Each row is followed by roughly how far along a hidden order it lies, from 0 to 10. A new part has a new order.
[  6  29  14 -14   1 -36  24  -4 -11  -9   6  38 -38  30  22   8  18  18
   4  15  -4   9  17  -2  -9 -26   2  13 -13 -58  32 -14 -59 -25  10 -28
  16 -13  -5 -13 -29 -26   2  -6] | 5
[-33  -4 -27  31  10 -24  55 -82 -11  -9   6  39 -44  26   3  -1  38  25
 -23  72   7  14  13   7 -99 -24 -12  21  -3  -2   8 -11 -52   4  24 -36
  41  16  -8 -38 -25   9  17   2] | 0
[ 19   8  26 -35   9   1 -20  30   4  -3  -4  14  -1  -7  14  10  -5  -6
  35 -21 -15  28  -3  -5  41 -24  11  -1 -21 -45  -5  -5 -35 -22  -9 -22
 -16   0   7  11 -18 -27   2  -7] | 9
[ 16  52  13  -3 -25 -35  22  31 -12   1  19  -2 -20  31  19  -2   7  28
 -29  -8   6 -38  28  -8  18  20  -2   6  22 -19  55 -11   7  -4   3  30
  22 -47 -24  -3   4 -32  -1   0] | 6
[ 32  31  25 -21 -26  -4 -22  49  -4  -3   3 -21   7   8  -1  -3 -24  -3
   0 -47 -14  -4   9   3  87  15   4 -11   3 -33  53 -11  10 -35  -7  -4
 -30 -23   7  17 -24   9 -21  -3] | 10
[ -7 -17  -3  11  -4  47 -18  12   4   2 -17 -47  34 -27  -8 -11 -25 -15
  -8 -21   6 -14 -15   7  24  32   2 -17  11  91 -20  23  57   8   6  -7
 -35  14   4   4  26  45 -33   8] | 5
[ 18 -15  20 -39  28   2 -38  48  15   7  -6  11  18 -25  13  16  -4 -27
  48 -29  -8  25 -18 -13  31 -25  14  -3 -21 -23 -48   4 -24   4 -26   9
  -6   7   5  24  13 -45  21  -8] | 9
[ 20 -13  23 -35  19  13 -36  38  15   0 -11   8  19 -43  -1  12 -11 -26
  49 -24 -12  34 -17  -7  50 -26  13  -7 -29 -43 -25   1 -32 -10 -17 -17
 -21  15  14  21  -6 -21   5  -8] | 9
[ -1  24  20  -2  22 -10  31  50  -5  11   6  -7 -13   3  38   4  20  22
  -6   6  31 -31  11 -24 -26   0   7   9  18  48 -21  16  16  29  13  31
  34 -15 -42  -8  44 -66  -1   1] | 6
[-26 -17 -29  26   0  23  16 -10   2   7  -4 -26  13  -9   0  -9   4   6
 -22  15  22 -23  -7  -1 -46  24  -4   0  22  92 -26  22  44  34  14  16
  13  17 -16  -8  39  10 -12   8] | 1
[-21  -6 -11  11  17   2  34 -60  -8 -10  -7  32 -29  12   6   2  23   9
   2  48   3  31   3   9 -66 -35  -4  12 -20 -28   6  -7 -56 -12  21 -51
  12  26   4 -31 -28  12   0  -2] | 0
[ -8   6 -20  31 -27  12  11 -23  -8  -3   1 -37   5   8 -24 -17 -12   9
 -39   2   6 -25   8  20  -5  32 -12  -8  26  56  34   2  51  -3  16   4
 -22  -5   2 -10   0  52 -26   8] | 5
[ -2 -23  -5   9   1  49 -20  -6   1  -3 -19 -35  31 -24 -17  -8 -23 -20
   5 -15   3   8 -16  12  18  11   3 -16  -2  58  -1  15  33 -21   8 -26
 -42  27  13  -2   1  43 -39   4] | 5
[ 30  36  19  -9 -45 -23 -24  29  -9  -9   9 -28  -1  14 -12  -4 -30   0
  -5 -50 -15  -8  16  12  84  24   1 -15   5 -38  77 -16  26 -48  -2 -11
 -43 -27  14  11 -36  32 -33   0] | 10
[ 34  48  17  -8 -47 -18 -17  48  -9  -1  12 -33   8  12   1  -9 -28   8
 -18 -49  -5 -37  19   5  85  42   0 -14  24  -9  65 -10  45 -28  -7  26
 -27 -44   3  18 -11  17 -24   2] | 10
[ -6  30  24   0  23  15  35  61 -10   8  -4 -25  -6   1  39  -1   7  25
 -16  -1  36 -30  10 -17   4  15   9   5  19  74  -9  24  43  21  22  16
  18  -6 -45 -12  40 -50 -28   5] | 6
[ 10  36   1  -2 -24 -25  12  38  -5   7  17 -14  -6  14   8  -3   4  21
 -64 -15  11 -48  18 -10  10  35  -4   1  33  23  29   2  46  17  -8  54
  17 -42 -23   0  23 -22   4   3] | 6
[ -9 -54 -19   4  15  35 -30 -27  16   2 -18  -6  33 -36 -27  -2 -14 -35
  21  -2 -11  30 -31   8   0  -8   2 -11 -18  22 -52  12   5  11 -12 -14
 -24  43  27  11   8  40   8   1] | 4
[ -2 -17  -1   8  -9  19 -16 -35   0 -10  -8  -1   4  -2 -23  -4 -19   7
   8   6 -13  30  -7  18   3  -7  -3  -8 -16 -15   9  -2 -11 -24   5 -35
 -28  18  25  -5 -29  57 -17   1] | 4
[-18  14 -24  37 -27 -11  41 -42 -17  -5  10  -6 -27  31  -6 -14  11  29
 -53  34  17 -34  22  11 -43  23 -16   7  26  27  47  -6  20   9  24  -4
  16 -16 -10 -28 -10  28 -14   8] | 1
[ 15  -6  14 -13   1  24 -33  43   8   7  -7 -30  27 -26  -2   0 -22 -14
  18 -42   1  -7 -13  -5  50  15   9 -11   1  33 -23  13  35   6 -11  17
 -23   2   0  21  21  -8  -9   1] | 10
[ 19  12  28 -22  -1  21 -18  68   6   7  -5 -33  26 -20  14   1 -21 -10
  14 -43   8 -13  -5 -11  63  15  13  -9   4  38 -10  14  37   3  -6  19
 -21  -4  -8  19  24 -24 -18  -1] | 10
[ 12  20  36 -27   1  18 -17  81   2   9  -5 -39  16 -17  22   2 -19  -3
  15 -48  14 -22  -1 -14  75  18  16 -11  11  45  -3  17  47   3  -4  24
 -13 -11 -18  19  32 -41 -21   0] | 10
[ 22  51  21 -15 -18 -40  17  51  -8   4  19   4 -20  25  20   2   9  25
  -7 -18   3 -29  25 -13  14  13   2   5  18 -32  40 -10   7  -4  -6  36
  13 -46 -24   8   2 -47   7  -2] | 6

Part 2:
[-12  30  42 -66 -14   7 -15   8  32 -11   5  -5  21  25 -11  15] | 8
[-27  44  20   2 -33 -19  15  -4  31  -6  -2  -4  24  38  27   0] | 1
[-17  13   7   4 -21 -23   2 -27  16 -23 -26  29   8  52  13  10] | 3
[-59  24 -12  63 -13 -46 -14 -51   7 -43 -36  13  -4 116  47  43] | 0
[  4   4  -4 -29  -7  -9 -21 -25  10 -36 -30  50   1 100  -9  17] | 8
[-15  29  23 -36 -29 -16  -7 -16  13 -37 -13  54  21  49   4  14] | 5
[-14  15 -11  11 -21 -22   6 -23  10 -29 -29  44   7  57  16   6] | 2
[-24  12 -11   9 -16 -17   5 -24  22 -14 -20  -3   6  44  14   9] | 3
[-19 -15 -23  30  11 -28 -34 -52 -16 -56 -30  69 -17  73  14  42] | 7
[  4 -14 -31  -6  -5 -14 -17 -25   4 -31 -30  40  -5  31  -2  14] | 7
[-28  26   3  24 -22 -16  13 -21   7 -19 -12  22  12  50  35   4] | 3
[ 19 -10  -6 -46  -5   4 -16  -8  13 -20 -24  40   8   7 -28  10] | 10
[-19  38  26 -15 -22 -12   2  -3  20 -13   7  14  20  31  16   3] | 5
[-14   8  -8  -4 -18 -13   2 -12  32  -7 -23 -13   7  34   5   2] | 3
[ 18  28   7 -63 -46  -5  25   6  56 -15 -14  32  30  -7 -18 -24] | 2
[-15  -3 -21  15 -10 -21 -14 -34  19 -24 -40  10  -1  63  11  19] | 3
[-31  19  13  29  -9 -21  -4 -24   7 -19  -3   8   4  56  27  15] | 5
[ -8  11  -5 -15 -21 -19  -9 -24  23 -32 -33  36   8  46   2  12] | 4
[-29  29  10  -5 -19 -18  -1 -16  16 -22 -10  16  16  52  14  14] | 4
[-25   6 -10  40 -16 -31   2 -38   3 -37 -29  49  -2  72  33  15] | 2
[-37  11 -15  48 -11 -35  -4 -36  -3 -32 -33  24  -2  72  38  18] | 3
[  6  -9 -21  -4  -8  -8 -15 -15  11 -19 -28  19  -4  14  -8   6] | 7
[ 2  9 13  4 -2 -2  9  7 -2 -2  8 11  3 -7  7 -7] | 10
[-82  -9 -54 127  28 -69 -41 -95 -36 -56 -64  19 -39 127  80  78] | 2
[  2   0  -6   3  -2  -8   0  -9   4 -17 -12  28   1  19  -1   4] | 8
[ 15  10  14 -40  -9   1  -1   2  -1  -8  -1  56  12 -17 -11  -3] | 10
[-47  11 -17  75  -5 -37  -4 -42 -10 -26 -27  16  -7  86  44  26] | 3
[-22  36  38   9 -15 -19  25  -4 -24 -28  27  72  18  17  32  -6] | 8
[-33  29   6  41 -24 -22  19 -15   5   2  -2 -14   4  47  34   4] | 3
[-14  34  14 -15 -23  -9  12   0  22  -1   0   0  17  23   7  -6] | 5
[-56  28   8  66   1 -33  -4 -33 -10 -18  -3  -1  -3  86  50  31] | 5
[  7  43  28 -84 -50 -10  13   5  46 -31 -13  66  42  11 -13 -15] | 2
[-41  29  10  33 -17 -30  12 -25  -1 -34  -8  28  10  61  37  25] | 3
[-38  13   0  21  -3 -21 -11 -24   9 -13 -12   5   2  66  25  23] | 5
[-27  32  23  52  -7 -22  31  -4 -24 -14  23  29   6  25  41 -10] | 8
[-34  28  27 -28   0  -6 -31 -16   9 -28  -8   6   3  55   6  34] | 8
[-54  41  40  20   8 -18 -13 -26 -23 -19  21   0   3  69  37  37] | 9
[-41  47  52 -10   0 -10 -16  -8  -9 -18  18  15  12  51  22  26] | 9
[-17  15 -15   0 -31 -25   0 -21  48 -10 -37 -25  11  56  -1   8] | 0
[-15  -5 -16  54   2 -21   2 -28 -12 -15 -13  17 -10  39  22   9] | 7
[ 16  19  19 -48 -21  -1   7   6  10 -14   8  46  18  -5 -13  -5] | 8
[-12   5 -12  -8  -3 -17 -24 -31  12 -29 -40  23  -2  59   1  27] | 5
[-39  29  15  67 -16 -34  32 -18 -17 -10   0  29  10  47  51  -1] | 3
[-13   2  -2  19   3   1  -2  -4   6   3  -3 -23  -4  23  11   6] | 8
[  6   6   8   1 -10 -16   1 -18 -11 -32  -5  61   5  14   0   8] | 8
[-75  52  30  86  -7 -48  19 -34 -37 -38  19  38   6  93  78  27] | 4
[-25   1  -7  49  14 -21 -18 -38 -30 -40 -15  52 -19  52  30  30] | 10
[-61   5 -30 104   6 -50   7 -59 -24 -24 -22  -3 -20 101  72  30] | 2
[-47  32  30  11   5 -14 -27 -18  -9 -22   1   2   0  70  30  37] | 9
[-10   8   2  25 -11 -20   5 -17 -13 -27  -4  46   4  24  18   3] | 7
[-10  -2  -1  34   3  -6  -1  -3 -10  -3  -1   5  -7  16  11   4] | 10
[-29  53  29  -6 -53 -33  22 -19  26 -46 -13  50  33  60  29   0] | 0
[-13  24  27   3  -7 -17  10  -6 -14 -35  18  73  14  15  17   2] | 9
[-14  30  16   4 -31 -21  28   1  18 -10   5  34  22   9  16 -16] | 3
[-54  19   4  55   4 -29  -9 -33 -10 -18  -8   0  -4  77  43  32] | 5
[-23   6   1  57  10 -21   3 -19 -22  -8   0  13 -11  34  31  13] | 9
[-52  45  15  47 -19 -34  13 -25  10 -18  -7   8  13  93  46  17] | 1
[-45  46  18  32 -26 -28  19 -15  17  -6   1 -12  15  62  40  14] | 1
[-21  60  48 -36 -26 -28 -13 -21   0 -60  -7 109  31  44  20  14] | 4
[-25  34  35 -52   0  11 -30  -3  16 -13   6  -6  11  38  -5  32] | 10
[-11  -5 -18  23  -1 -18  -1 -25  -6 -18 -19  24  -7  35   6   4] | 8
[-53  40  18  62 -21 -27  15 -20  -6   0  12  -7   6  65  54  11] | 4
[-69  32  21  59  17 -27 -31 -41 -29 -37  -3  12  -8  99  54  50] | 8
[-29  19   0  17  -7 -23  -9 -36   7 -26 -19  21   5  61  21  21] | 5

New part:
[ -7  13 -18   5 -14   6  14   2  -4  -5   2   0 -12   1  -2  10  23  -4
 -20   0] | 4
[ -5  12 -27 -17 -27  -2  -6 -22  -9  -4 -13  18  -2  -1   2  -6  16 -40
  40  -3] | 9
[  11   14   17    2    6  -20  -26  -11   -1    4    5    6 -100    6
    6   -2    0   -9   21    3] | 2
[ -2  17 -14  -8  -9   5 -12 -10  -8  -3   1   5 -32   3   3   1  10 -23
  13   7] | 5
[ -1  14 -17 -10 -16   0 -12 -13  -7  -3  -4  12 -35   1   3  -1  16 -29
  20   0] | 6
[ 10  15   6 -10   0 -14 -42 -16  -5   4   0  12 -92   4   7  -8   0 -40
  45   6] | 4
[ -1  12 -25 -21 -21  -3 -23 -27  -8  -1 -10  18 -29   0   4  -8  12 -45
  41  -1] | 8
[  1   5  -9  -8  -5  15  -9  -3  -5  -2   6   5 -45   0   0   0  28 -13
 -10  -1] | 3
[  3  16  -1  -7 -14 -15 -21 -12  -6   1  -5  10 -60   3   5  -4   2 -36
  32   5] | 5
[ -4  27 -25  -5 -19 -16   2 -19  -3  -1  -7   6  22   4   1  -5  -9 -21
  44  -1] | 9
[ 10   9   9  -7  26  18 -39  -5  -6   3  18  -3 -86   6   6  -2   8 -11
  -3  15] | 0
[ -2  11 -21 -18 -19   7 -19 -22  -9  -3  -6  15 -28   0   4  -5  17 -45
  32   1] | 7
[ -7  17 -38 -22 -18  13 -16 -25 -12  -3  -6  12  13   1   3  -5   5 -45
  34   6] | 10
[ -1  21 -13  -2 -22 -31   4 -22   4   1 -13  13   8   4   0  -8  -7 -18
  52 -13] | 9
[  8  13   7  -4 -18 -34 -22 -11  -1   3 -10  14 -86   3   4  -7   5 -31
  42  -3] | 5
[ -2  15 -19  -5 -18  -5 -11  -9 -10  -2  -6   3 -26   3   3  -1   3 -39
  18   9] | 6
[ -6  28 -27  -9 -11  -1  -5 -25  -5  -1  -3   6  29   6   3  -7 -16 -26
  37   3] | 10
[  2  14 -12 -13 -13  -5 -23 -16  -7   0  -5  11 -58   2   3  -5   8 -37
  33   4] | 6
[ -4  18 -20 -14 -19  -1 -22 -24  -6  -1  -8  15  -6   2   3  -9   1 -35
  42  -2] | 9
[  4  10   0  -6   8  11 -19 -11  -4   1   9   7 -62   3   3   1  16 -10
   4   2] | 3
[  0  21 -18 -13 -14  -7 -19 -33  -1   1  -6  17   5   4   3 -12  -9 -32
  54  -6] | 10
[  5  20 -13 -26  -3   3 -39 -41  -3   4  -1  20 -24   5   7 -16 -12 -36
  71  -2] | 9
[-10  19 -33 -11 -22  17  -4 -12 -13  -6  -8   4   0   0   2   5  13 -36
  14  10] | 7
[-10  13 -35 -16 -35   2   1 -21 -10  -5 -13  14  12  -1   0  -5  12 -44
  32  -2] | 10
[ 10  19  17   1  22  -4 -34 -13  -2   5  14   0 -83   7   7  -1   0   0
  16   9] | 1
[-13  13 -38  -9 -31  11   9 -12 -12  -8  -7   7  34  -1  -1   4  23 -30
   2   3] | 8
[ 10  21  17   5  28  -9 -27  -8  -2   5  14  -3 -91   8   7   2  -5   1
   4  11] | 0
[  4  16  -4 -19  -2   3 -37 -21  -9   2  -1  11 -61   4   7  -8   0 -38
  41   9] | 6
[  6  17   1  -5  -6 -17 -24  -9  -6   2  -3   4 -79   5   5  -3  -4 -37
  29  10] | 4
[ -9  18 -23   6 -14   5  16  -2  -7  -6   3  -3  -3   2  -1   9  19  -1
 -21   5] | 5
[ 11   8  12  -2  12   0 -23  -6  -1   4  11   5 -85   4   4  -2  15  -6
   4   1] | 1
[  5   0  -2  -2  -1  14  -8   9  -3  -1   7   1 -60   0   0   0  26 -14
 -14   3] | 1
[  8  18   8   4   0 -23 -18  -3  -4   2   1   1 -81   5   4   0  -2 -20
  19   8] | 3
[ -1   9  -9   7  -5   9   6  15  -5  -3   7  -9 -52   2  -2   7  20  -8
 -38   7] | 2
[ -4  13 -18 -11  -6  17 -13 -20  -6  -4   4  12 -15   1   3   0  23 -13
  13  -1] | 6
[ -7  15 -23 -11  -7  23  -2 -17  -8  -5   5   9  -2   1   2   1  23 -12
   4   2] | 6
[  20   -2   21  -18   32   21  -57  -11   -2    7   17   11 -120    3
    7  -10   15  -19   25    3] | 0
[  7  12   6  -3  -1 -17 -19 -13  -2   2  -3  10 -81   4   5  -3   8 -17
  26  -1] | 3
[ -2  21 -22 -11 -16 -11 -11 -29  -2   0  -7  15   9   4   3 -11 -10 -31
  53  -6] | 10
[  8  14   5   1  -6 -24 -21 -10  -3   3  -3   8 -82   4   5  -3   4 -25
  20   3] | 3
[-12  11 -42 -17 -33  13  -2 -17 -15  -7 -10  12  21  -2   0   0  22 -42
  16   3] | 9
[  3  23 -10 -13  -6 -10 -26 -29  -2   3  -4  14 -22   5   5 -10 -12 -29
  59  -1] | 8
[ 12   9  13  -4  22  11 -35  -5  -2   4  12   1 -89   5   6  -2   8  -7
   8   7] | 0
[  6  12   0  -6 -22 -29 -17 -17  -2   1 -12  16 -68   2   3  -7   9 -39
  42  -6] | 6
[  2  11 -11  -4 -32 -25  -4 -11  -3  -1 -12  14 -50   1   1  -6  14 -37
  34  -6] | 7
[  3   8 -16 -22  24  61 -52 -15 -12   0  23   1 -41   1   7  -4  11 -25
   0  19] | 3
[ 14  -8  11  -6   0   5 -21   5   2   2   4  10 -89  -1   1  -5  34 -19
   0  -8] | 1
[ 10  17   8   0  -9 -36 -26 -10  -1   4  -6   9 -86   5   5  -6  -4 -26
  39   1] | 4
[-13  14 -38  -7 -39  -1  12  -7 -12  -7 -13   6  25  -1  -1   3  18 -40
   2   3] | 9
[  16   10   25    0   -5  -45  -29  -11    3    6   -5   14 -122    5
    6   -7    4  -21   42   -6] | 2
[  0  14 -12  -6 -26 -16 -10 -12  -6  -2  -9  10 -41   1   2  -2  13 -35
  23   0] | 6
[ 13  10  19  -2  21   1 -32  -2  -1   5  14   2 -98   5   5  -4   9  -5
   7   4] | 0
[ -4  14 -16  -4 -19  -2   1 -10  -7  -3  -3   5 -31   2   1   2  17 -18
   8   2] | 5
[ -3  20 -25  -5 -19  -5 -10 -10  -9  -2  -6   3 -21   3   3  -1  -2 -36
  21   9] | 7
[-10  16 -39 -16 -24  20 -14 -16 -15  -6  -4   7  13   0   2  -1  12 -45
  17  11] | 9
[  14   -5    9  -13   19   25  -42    3   -3    4   13    2 -101    1
    5   -5   21  -21    0    5] | 0
[ 10  16   6 -10  -1 -16 -38 -15  -5   4   0  10 -84   5   7  -8  -5 -36
  45   8] | 4
[  3   3 -13 -13  13  42 -30   0 -10  -1  17  -4 -54   1   3  -1  18 -23
 -13  14] | 2
[  13   17   21   -1   20  -11  -37  -13    0    5   11    5 -102    7
    8   -2   -1   -4   22    5] | 1
[-12  21 -41  -3 -37  -6  16 -12  -9  -6 -12   4  43   1  -1   1   4 -32
  12   1] | 10
[ -5  21 -24  -7 -28 -19   7 -22  -2  -1 -12  14  25   3   0  -8  -2 -27
  40  -9] | 10
[ -1  18 -18 -15 -18  -5 -19 -22  -7   0  -8  13 -19   2   4  -8   1 -38
  43   1] | 8
[  2  15  -7 -10  -1   5 -21 -22  -4  -1   3  13 -40   2   4  -4  16 -18
  20   0] | 5
[ 11   8  13  -1  20   9 -31  -1  -3   4  15  -2 -87   5   5  -1   9  -4
  -1   8] | 0
[ -9  15 -30  -9 -21   9  -2 -13 -11  -6  -5   7   5   0   1   2  15 -31
  12   4] | 7
[  4  18  -7 -12  -3   1 -39 -17  -8   1   3   7 -66   4   6  -4  -1 -37
  35  12] | 5
